Below are the code and all the weights of a small trained network. Each question names an input and a target symbol and asks about switching units off, where a switched-off unit gives its printed mean instead of its output.

import numpy as np


def w(rows, s, z=0):
    codes = np.array(rows[::2]) - 128.0
    scale = np.full(codes.shape[1], s)
    scale[-1] = z or s
    return codes * scale


def f(y):
    return y / 2 * (1 + np.tanh(0.7978845608 * (y + 0.044715 * y**3)))


def softmax(a):
    e = np.exp(a - a.max(-1, keepdims=True))
    return e / e.sum(-1, keepdims=True)


def log_softmax(a):
    a = a - a.max(-1, keepdims=True)
    return a - np.log(np.exp(a).sum(-1, keepdims=True))


def net(x, mask):
    ids = ['ΔΠΦΨαβγεζηθμξτω'.index(c) for c in x.split()]
    T = len(ids)
    res = E[ids] + P[:T]
    r = res
    for j in range(3):
        rows = slice(2 * j, 2 * j + 2)
        q, k, v = (r @ M[0][rows].T for M in (Q, K, V))
        z = softmax(np.where(np.tri(T) > 0, q @ k.T / 2**0.5, -1e9)) @ v
        o = O[0][rows]
        res = res + np.where(mask[j], z, o[:, -1]) @ o[:, :-1]
    y = f(res @ A[0][:, :-1].T + A[0][:, -1])
    res = res + np.where(mask[3:11], y, B[0][:, -1]) @ B[0][:, :-1]
    return log_softmax(res[-1] @ U[:, :-1].T + U[:, -1])


Q, K, V, O, A, B = {}, {}, {}, {}, {}, {}
E = w([
[170,86,183,246,142,145],'Δ',
[237,179,127,172,178,131],'Π',
[119,153,131,108,127,118],'Φ',
[66,155,145,122,92,89],'Ψ',
[107,81,130,181,148,142],'α',
[60,93,153,164,63,157],'β',
[127,78,129,199,70,129],'γ',
[191,154,153,163,177,173],'ε',
[85,76,106,164,93,89],'ζ',
[172,143,100,162,147,94],'η',
[201,145,122,177,205,127],'θ',
[108,186,192,130,131,140],'μ',
[167,156,131,131,163,126],'ξ',
[73,85,127,123,180,142],'τ',
[93,177,158,149,58,105],'ω',
],0.012)
P = w([
[87,250,75,156,127,167],'0',
[132,149,108,76,114,190],'1',
[134,149,187,236,129,47],'2',
[66,131,76,142,163,173],'3',
[141,111,115,70,117,181],'4',
[134,117,196,230,132,47],'5',
[50,98,63,141,179,183],'6',
[148,78,120,64,120,175],'7',
[136,87,207,231,131,37],'8',
[42,68,57,138,191,186],'9',
[155,47,124,60,125,168],'10',
[128,59,215,229,126,30],'11',
[36,38,59,140,196,185],'12',
],0.012)
Q[0] = w([
[41,82,76,195,149,206],'head 0',
[153,164,187,166,135,3],'head 0',
[48,105,73,173,161,163],'head 1',
[100,92,52,57,121,211],'head 1',
[100,134,133,124,153,135],'head 2',
[152,107,109,104,107,158],'head 2',
],0.036)
K[0] = w([
[79,4,131,170,125,156],'head 0',
[101,245,66,184,121,152],'head 0',
[84,16,133,172,124,160],'head 1',
[150,5,186,67,134,99],'head 1',
[111,117,137,141,139,105],'head 2',
[158,100,146,94,102,147],'head 2',
],0.033)
V[0] = w([
[163,156,162,91,250,117],'head 0',
[159,180,16,137,50,67],'head 0',
[151,41,94,125,147,96],'head 1',
[222,112,107,222,107,221],'head 1',
[185,76,186,57,92,143],'head 2',
[155,149,173,111,94,113],'head 2',
],0.02)
O[0] = w([
[89,181,29,184,157,131,87],'head 0',
[174,4,65,107,95,150,122],'head 0',
[93,26,102,97,163,162,69],'head 1',
[125,114,174,202,88,254,201],'head 1',
[206,202,113,165,42,134,10],'head 2',
[174,103,114,115,133,115,111],'head 2',
],0.013,0.012)
A[0] = w([
[119,148,45,3,76,162,81],'neuron 0',
[169,198,109,48,104,199,23],'neuron 1',
[163,119,131,165,87,102,198],'neuron 2',
[129,175,36,9,129,187,124],'neuron 3',
[173,181,84,111,144,191,33],'neuron 4',
[102,129,114,128,127,190,102],'neuron 5',
[90,167,133,57,46,122,10],'neuron 6',
[105,160,107,194,142,108,101],'neuron 7',
],0.017,0.012)
B[0] = w([
[36,176,121,138,96,103,149],'neuron 0',
[97,37,16,176,58,31,167],'neuron 1',
[140,203,86,76,182,154,193],'neuron 2',
[208,85,142,168,51,199,155],'neuron 3',
[117,126,250,72,251,156,168],'neuron 4',
[209,142,78,137,143,85,248],'neuron 5',
[131,62,187,134,244,165,146],'neuron 6',
[94,112,134,75,33,127,221],'neuron 7',
],0.02,0.015)
U = w([
[185,185,167,207,108,53,238],'Δ',
[125,147,95,102,164,240,102],'Π',
[140,141,139,128,73,163,139],'Φ',
[113,119,157,175,104,6,126],'Ψ',
[66,193,53,189,226,87,254],'α',
[103,139,218,198,144,130,212],'β',
[217,47,168,103,82,79,11],'γ',
[174,170,192,100,131,108,88],'ε',
[84,55,67,114,171,173,66],'ζ',
[172,97,111,113,131,2,37],'η',
[146,126,49,94,122,132,68],'θ',
[139,194,144,116,103,66,127],'μ',
[119,89,83,178,88,91,131],'ξ',
[23,157,49,106,159,223,165],'τ',
[139,144,95,60,159,119,47],'ω',
],0.0056,0.0066)

Each question gives the input, a string of symbols that net reads in full, and the target symbol t.
The units are the heads (2 rows each of Q, K, V and O) and the neurons (one row each of A and B). Each row of codes is followed by its name. A weight is (code - 128) times the scale printed after its matrix; where a second scale follows, it is the last column's (O, A, B and U).
mask holds one flag per unit, heads first, then neurons. A switched-off unit (its flag False) gives its mean, the last column of its rows in O or B, instead of its output. The means were averaged over made-up inputs and are rounded, as every weight is.
A unit's drop is (log p(t) with every unit on - log p(t) with that unit switched off) / (log p(t) with every unit on - log p(t) with every unit switched off).
The circuit of an input: a set's keep is (log p(t) with only the set's units on - log p(t) with every unit switched off) / (log p(t) with every unit on - log p(t) with every unit switched off). Starting from all 11 units, units are removed one at a time, each time the one whose removal leaves the highest keep (on an exact tie, the one counted first), for as long as the keep stays at least 0.8.
circuit, biggest first: the units of the circuit, biggest drop first
unit that matters most: the unit with the biggest drop
k most important neurons: the k neurons with the biggest drops, biggest first
heads that matter: for each layer, one digit per head in row order, 1 if its drop is at least 0.15 and else 0, layers parted by /
input θ β β θ θ α, target ξ: heads that matter -> 111
input α Π τ Φ ξ Ψ τ Ψ Ψ θ ξ ξ, target β: circuit, biggest first -> (head 2; neuron 5; neuron 2)
input τ ζ γ Π, target γ: heads that matter -> 110
input τ Δ Π τ θ Ψ γ Φ ω θ, target γ: circuit, biggest first -> (head 0; head 1; neuron 5)
input Ψ Φ μ θ Π θ Δ Δ, target μ: circuit, biggest first -> (neuron 7; head 0; head 1)
input Ψ β Φ Φ η τ μ, target τ: unit that matters most -> head 0
input Ψ ζ Ψ α β Ψ β β ε η ω Φ Ψ, target β: heads that matter -> 100
input ζ γ α Φ η ζ Φ Π μ α Π Φ Π, target α: circuit, biggest first -> (head 1; head 0; neuron 5)
input μ Δ α μ Φ τ ξ γ τ α, target α: 3 most important neurons -> (neuron 5; neuron 3; neuron 7)
input ω Φ τ Ψ, target τ: 3 most important neurons -> (neuron 5; neuron 7; neuron 1)
input ξ τ ζ η ζ ξ γ ω Φ ε Ψ γ Φ, target γ: circuit, biggest first -> (head 1; head 0; neuron 5)
input ω γ μ β β γ ξ Ψ β ε, target β: circuit, biggest first -> (head 0; neuron 5)
input ε ε Π ξ Δ α μ θ Π, target Φ: heads that matter -> 111
input τ ε Φ ξ ω θ ζ ζ ω β μ, target Ψ: 2 most important neurons -> (neuron 1; neuron 7)
input Φ α α γ Φ ω ω ω, target α: heads that matter -> 001
input ω ξ θ ω α Φ β ζ ε, target ω: circuit, biggest first -> (head 1; neuron 2; head 0)
input γ μ β, target Π: heads that matter -> 110
input τ β Ψ θ ω γ α Ψ Ψ, target Ψ: circuit, biggest first -> (head 1; head 2; neuron 2)
input Φ ζ Ψ Φ, target ζ: circuit, biggest first -> (head 1; neuron 5; head 0)
input ω α τ β Δ ω τ ω Π ξ α θ θ, target α: heads that matter -> 110
input α μ η μ γ Π τ γ Φ Ψ Φ, target ξ: circuit, biggest first -> (neuron 1; head 2)
input α ε α η θ τ ζ β η, target β: unit that matters most -> head 2
input η τ α θ Π, target ω: 4 most important neurons -> (neuron 4; neuron 1; neuron 7; neuron 2)
input μ Φ Ψ η, target ζ: heads that matter -> 111
input β β γ μ Δ τ Π η Π Φ α ζ τ, target τ: heads that matter -> 110
input μ Π α τ, target τ: 3 most important neurons -> (neuron 5; neuron 7; neuron 1)
input Φ θ τ ξ θ Ψ, target α: 3 most important neurons -> (neuron 7; neuron 2; neuron 3)
input Ψ Π ξ Φ ε β α Φ α μ Π Φ, target η: circuit, biggest first -> (head 1; head 0)
input τ Π γ β Δ β τ η ζ β, target β: heads that matter -> 100
